Below is a small trained network, with its code and all its weights. Each question gives an input and a class and asks what happens when units are switched off, that is, made to give their printed mean instead of their output.

import numpy as np


def w(rows, s, z=0):
    codes = np.array(rows[::2]) - 128.0
    scale = np.full(codes.shape[1], s)
    scale[-1] = z or s
    return codes * scale


def f(y):
    return y / 2 * (1 + np.tanh(0.7978845608 * (y + 0.044715 * y**3)))


def log_softmax(a):
    a = a - a.max(-1, keepdims=True)
    return a - np.log(np.exp(a).sum(-1, keepdims=True))


def net(x, mask):
    res = np.array(x, float).reshape(1, 3) / 4 @ E
    y = f(res @ A[0][:, :-1].T + A[0][:, -1])
    res = res + np.where(mask, y, B[0][:, -1]) @ B[0][:, :-1]
    return log_softmax(res[-1] @ U[:, :-1].T + U[:, -1])


A, B = {}, {}
E = w([
[113,175,193,112,248,126,171],'x0',
[230,128,188,93,127,5,147],'x1',
[64,178,175,201,72,52,228],'x2',
],0.016)
A[0] = w([
[224,85,150,38,138,37,105,149],'neuron 1',
[149,145,104,113,167,154,43,48],'neuron 2',
[178,152,138,107,200,203,73,158],'neuron 3',
[34,100,107,248,130,209,174,183],'neuron 4',
[132,157,130,5,197,183,83,220],'neuron 5',
[112,41,8,104,85,208,31,254],'neuron 6',
[134,170,246,142,168,56,181,189],'neuron 7',
],0.015,0.0084)
B[0] = w([
[212,85,181,138,116,183,161,221],'neuron 1',
[90,210,154,112,98,196,120,169],'neuron 2',
[127,148,72,67,214,145,47,194],'neuron 3',
[17,56,130,69,130,74,147,219],'neuron 4',
[116,122,122,74,215,131,72,209],'neuron 5',
[68,149,156,158,6,177,67,251],'neuron 6',
[171,190,183,147,195,74,217,238],'neuron 7',
],0.015,0.035)
U = w([
[61,65,114,139,99,155,135,107],'0',
[101,128,109,171,91,95,177,75],'1',
[146,125,106,197,55,164,101,130],'2',
[191,251,18,134,127,131,116,3],'3',
[147,158,100,106,191,144,117,142],'4',
[107,149,98,101,144,210,65,95],'5',
[199,74,165,124,123,103,151,212],'6',
[100,196,148,158,168,79,189,136],'7',
],0.023,0.016)

Each question gives the input, the list of numbers given to net, and the class t.
The units are the neurons (one row each of A and B). Each row of codes is followed by its name. A weight is (code - 128) times the scale printed after its matrix; where a second scale follows, it is the last column's (A, B and U).
mask holds one flag per neuron, in row order. A switched-off neuron (its flag False) gives its mean, the last column of its row in B, instead of its output. The means were averaged over made-up inputs and are rounded, as every weight is.
A unit's drop is (log p(t) with every unit on - log p(t) with that unit switched off) / (log p(t) with every unit on - log p(t) with every unit switched off).
The circuit of an input: a set's keep is (log p(t) with only the set's units on - log p(t) with every unit switched off) / (log p(t) with every unit on - log p(t) with every unit switched off). Starting from all 7 units, units are removed one at a time, each time the one whose removal leaves the highest keep (on an exact tie, the one counted first), for as long as the keep stays at least 0.8.
units of the circuit, in order: the units of the circuit, biggest drop first
top k neurons: the k neurons with the biggest drops, biggest first
drop when u is switched off: that unit's drop, to one decimal
input [-6,3,5], class 6: top 3 neurons => [neuron 6; neuron 2; neuron 7]
input [6,2,-1], class 4: top 3 neurons => [neuron 5; neuron 3; neuron 4]
input [1,7,-5], class 6: units of the circuit, in order => [neuron 1]
input [2,7,-7], class 4: top 2 neurons => [neuron 6; neuron 3]
input [-8,4,-7], class 2: top 2 neurons => [neuron 6; neuron 1]
input [0,4,2], class 6: top 2 neurons => [neuron 1; neuron 2]
input [7,-6,1], class 4: top 4 neurons => [neuron 6; neuron 3; neuron 5; neuron 7]
input [2,-5,5], class 0: top 2 neurons => [neuron 4; neuron 7]
input [-7,6,-7], class 2: top 3 neurons => [neuron 6; neuron 1; neuron 4]
input [-2,4,3], class 6: drop when neuron 1 is switched off => 0.5
input [-4,3,3], class 6: drop when neuron 6 is switched off => 2.4
input [-4,2,1], class 2: drop when neuron 7 is switched off => 0.8
